Below are the code and all the weights of a small trained network. Each question names an input and a target symbol and asks about switching units off, where a switched-off unit gives its printed mean instead of its output.

import numpy as np


def w(rows, s, z=0):
    codes = np.array(rows[::2]) - 128.0
    scale = np.full(codes.shape[1], s)
    scale[-1] = z or s
    return codes * scale


def f(y):
    return y / 2 * (1 + np.tanh(0.7978845608 * (y + 0.044715 * y**3)))


def softmax(a):
    e = np.exp(a - a.max(-1, keepdims=True))
    return e / e.sum(-1, keepdims=True)


def log_softmax(a):
    a = a - a.max(-1, keepdims=True)
    return a - np.log(np.exp(a).sum(-1, keepdims=True))


def net(x, mask):
    ids = ['αγδθξπσφ'.index(c) for c in x.split()]
    T = len(ids)
    res = E[ids] + P[:T]
    r = res
    for j in range(3):
        rows = slice(2 * j, 2 * j + 2)
        q, k, v = (r @ M[0][rows].T for M in (Q, K, V))
        z = softmax(np.where(np.tri(T) > 0, q @ k.T / 2**0.5, -1e9)) @ v
        o = O[0][rows]
        res = res + np.where(mask[j], z, o[:, -1]) @ o[:, :-1]
    y = f(res @ A[0][:, :-1].T + A[0][:, -1])
    res = res + np.where(mask[3:11], y, B[0][:, -1]) @ B[0][:, :-1]
    return log_softmax(res[-1] @ U[:, :-1].T + U[:, -1])


Q, K, V, O, A, B = {}, {}, {}, {}, {}, {}
E = w([
[133,145,188,192,83],'α',
[9,148,130,35,126],'γ',
[179,141,74,113,152],'δ',
[126,24,121,132,224],'θ',
[152,232,91,3,75],'ξ',
[114,98,56,119,70],'π',
[58,188,46,178,159],'σ',
[133,143,162,66,193],'φ',
],0.012)
P = w([
[131,153,149,170,147],'0',
[130,167,152,165,150],'1',
[167,61,112,54,25],'2',
[86,185,105,149,191],'3',
[114,198,169,178,141],'4',
[175,30,99,46,10],'5',
[79,195,86,127,198],'6',
[98,226,171,176,133],'7',
[174,17,81,51,1],'8',
[78,182,79,116,205],'9',
[112,206,169,173,145],'10',
],0.0079)
Q[0] = w([
[176,168,113,60,38],'h0',
[179,98,137,175,134],'h0',
[133,152,195,212,99],'h1',
[245,23,140,99,79],'h1',
[176,76,156,78,46],'h2',
[59,120,201,111,188],'h2',
],0.012)
K[0] = w([
[56,239,108,119,47],'h0',
[159,139,134,172,182],'h0',
[149,5,151,147,48],'h1',
[83,216,225,157,106],'h1',
[111,171,104,232,137],'h2',
[101,156,137,51,195],'h2',
],0.011)
V[0] = w([
[143,56,72,194,221],'h0',
[164,253,74,227,112],'h0',
[18,176,3,80,219],'h1',
[223,141,104,45,148],'h1',
[150,156,234,45,208],'h2',
[34,213,146,100,109],'h2',
],0.0048)
O[0] = w([
[133,71,191,254,141,97],'h0',
[144,229,160,161,53,255],'h0',
[76,159,38,92,200,128],'h1',
[177,133,110,104,149,127],'h1',
[127,171,221,75,195,86],'h2',
[112,139,206,120,48,195],'h2',
],0.0062,0.0017)
A[0] = w([
[129,132,37,55,185,110],'n0',
[191,182,116,207,140,154],'n1',
[142,117,232,208,169,64],'n2',
[112,161,126,87,57,233],'n3',
[254,36,154,124,55,97],'n4',
[146,211,145,91,156,158],'n5',
[109,28,76,67,101,3],'n6',
[64,173,145,210,119,65],'n7',
],0.01,0.0048)
B[0] = w([
[125,133,225,220,39,211],'n0',
[163,156,68,201,164,215],'n1',
[94,21,153,123,95,190],'n2',
[120,104,63,95,84,254],'n3',
[67,193,154,24,237,206],'n4',
[226,126,194,94,167,195],'n5',
[197,197,254,207,185,146],'n6',
[50,223,182,120,108,190],'n7',
],0.0076,0.0062)
U = w([
[122,122,211,199,61,146],'α',
[41,131,108,32,144,168],'γ',
[226,136,67,168,167,206],'δ',
[94,46,108,143,165,167],'θ',
[193,150,138,103,62,2],'ξ',
[104,73,1,137,48,197],'π',
[64,200,99,149,186,46],'σ',
[169,137,198,106,203,94],'φ',
],0.0087,0.0045)

Each question gives the input, a string of symbols that net reads in full, and the target symbol t.
The units are the heads (2 rows each of Q, K, V and O) and the neurons (one row each of A and B). Each row of codes is followed by its name. A weight is (code - 128) times the scale printed after its matrix; where a second scale follows, it is the last column's (O, A, B and U).
mask holds one flag per unit, heads first, then neurons. A switched-off unit (its flag False) gives its mean, the last column of its rows in O or B, instead of its output. The means were averaged over made-up inputs and are rounded, as every weight is.
A unit's drop is (log p(t) with every unit on - log p(t) with that unit switched off) / (log p(t) with every unit on - log p(t) with every unit switched off).
The circuit of an input: a set's keep is (log p(t) with only the set's units on - log p(t) with every unit switched off) / (log p(t) with every unit on - log p(t) with every unit switched off). Starting from all 11 units, units are removed one at a time, each time the one whose removal leaves the highest keep (on an exact tie, the one counted first), for as long as the keep stays at least 0.8.
units of the circuit, in order: the units of the circuit, biggest drop first
most important unit: the unit with the biggest drop
top k neurons: the k neurons with the biggest drops, biggest first
which heads matter: for each layer, one digit per head in row order, 1 if its drop is at least 0.15 and else 0, layers parted by /
drop of u: that unit's drop, to one decimal
input φ σ γ, target α: units of the circuit, in order	n6; n0; h0
input γ π δ, target α: most important unit	n0
input θ σ φ δ α π, target γ: which heads matter	000
input δ α φ α δ α ξ α δ, target γ: which heads matter	010
input σ φ α φ α δ σ π, target π: units of the circuit, in order	n4; n6; n5
input ξ α δ θ ξ α α ξ σ α ξ, target ξ: top 3 neurons	n5; n0; n3
input α α δ θ φ α α α φ α θ, target θ: units of the circuit, in order	h0; n2; n0
input φ α σ σ α δ, target γ: which heads matter	000
input ξ σ ξ γ α π, target γ: top 3 neurons	n4; n3; n1
input θ σ α α α θ π π, target π: top 2 neurons	n4; n6
input α ξ δ π α γ ξ δ α, target γ: drop of n4	0.8
input α α α δ φ α σ δ σ θ θ, target θ: drop of h0	0.6
input δ δ φ θ α φ φ, target φ: drop of n6	-0.1
input σ θ π σ α α α δ, target δ: most important unit	n1
